Here is a tiny trained network, its code and every weight. The questions are about switching its units off for an input and a class, where a switched-off unit gives its printed mean instead of its output.

import numpy as np


def w(rows, s, z=0):
    codes = np.array(rows[::2]) - 128.0
    scale = np.full(codes.shape[1], s)
    scale[-1] = z or s
    return codes * scale


def f(y):
    return np.maximum(y, 0)


def log_softmax(a):
    a = a - a.max(-1, keepdims=True)
    return a - np.log(np.exp(a).sum(-1, keepdims=True))


def net(x, mask):
    res = np.array(x, float).reshape(1, 5) / 4 @ E
    y = f(res @ A[0][:, :-1].T + A[0][:, -1])
    res = res + np.where(mask, y, B[0][:, -1]) @ B[0][:, :-1]
    return log_softmax(res[-1] @ U[:, :-1].T + U[:, -1])


A, B = {}, {}
E = w([
[79,1,58],'x0',
[70,113,67],'x1',
[69,164,65],'x2',
[181,117,91],'x3',
[48,169,188],'x4',
],0.0098)
A[0] = w([
[211,25,131,181],'n1',
[142,96,152,155],'n2',
[250,202,137,94],'n3',
[56,84,64,123],'n4',
[106,74,103,31],'n5',
[188,81,86,2],'n6',
],0.012,0.004)
B[0] = w([
[211,212,254,243],'n1',
[181,148,178,162],'n2',
[252,122,9,255],'n3',
[242,103,113,249],'n4',
[155,79,8,181],'n5',
[59,246,187,173],'n6',
],0.0073,0.0087)
U = w([
[80,126,182,2],'0',
[188,83,21,144],'1',
[76,212,254,254],'2',
],0.0095,0.0058)

Each question gives the input, the list of numbers given to net, and the class t.
The units are the neurons (one row each of A and B). Each row of codes is followed by its name. A weight is (code - 128) times the scale printed after its matrix; where a second scale follows, it is the last column's (A, B and U).
mask holds one flag per neuron, in row order. A switched-off neuron (its flag False) gives its mean, the last column of its row in B, instead of its output. The means were averaged over made-up inputs and are rounded, as every weight is.
A unit's drop is (log p(t) with every unit on - log p(t) with that unit switched off) / (log p(t) with every unit on - log p(t) with every unit switched off).
The circuit of an input: a set's keep is (log p(t) with only the set's units on - log p(t) with every unit switched off) / (log p(t) with every unit on - log p(t) with every unit switched off). Starting from all 6 units, units are removed one at a time, each time the one whose removal leaves the highest keep (on an exact tie, the one counted first), for as long as the keep stays at least 0.8.
circuit, biggest first: the units of the circuit, biggest drop first
top k neurons: the k neurons with the biggest drops, biggest first
drop of u: that unit's drop, to one decimal
input [1,1,-8,0,-7], class 2: circuit, biggest first	n1
input [7,-4,-3,-7,0], class 2: top 2 neurons	n3, n1
input [-4,-6,6,7,6], class 1: top 3 neurons	n3, n1, n6
input [2,-4,3,4,2], class 2: top 3 neurons	n3, n5, n4
input [2,-3,2,5,-3], class 2: top 2 neurons	n1, n6
input [-4,-3,-8,5,7], class 1: top 2 neurons	n3, n1
input [6,-7,0,0,2], class 2: top 2 neurons	n3, n1
input [5,5,1,-7,6], class 1: drop of n2	0.0
input [7,-5,-7,7,7], class 2: drop of n1	0.1
input [1,-3,2,2,0], class 2: drop of n6	-0.1
input [-7,-4,-8,-6,-5], class 1: drop of n4	0.0
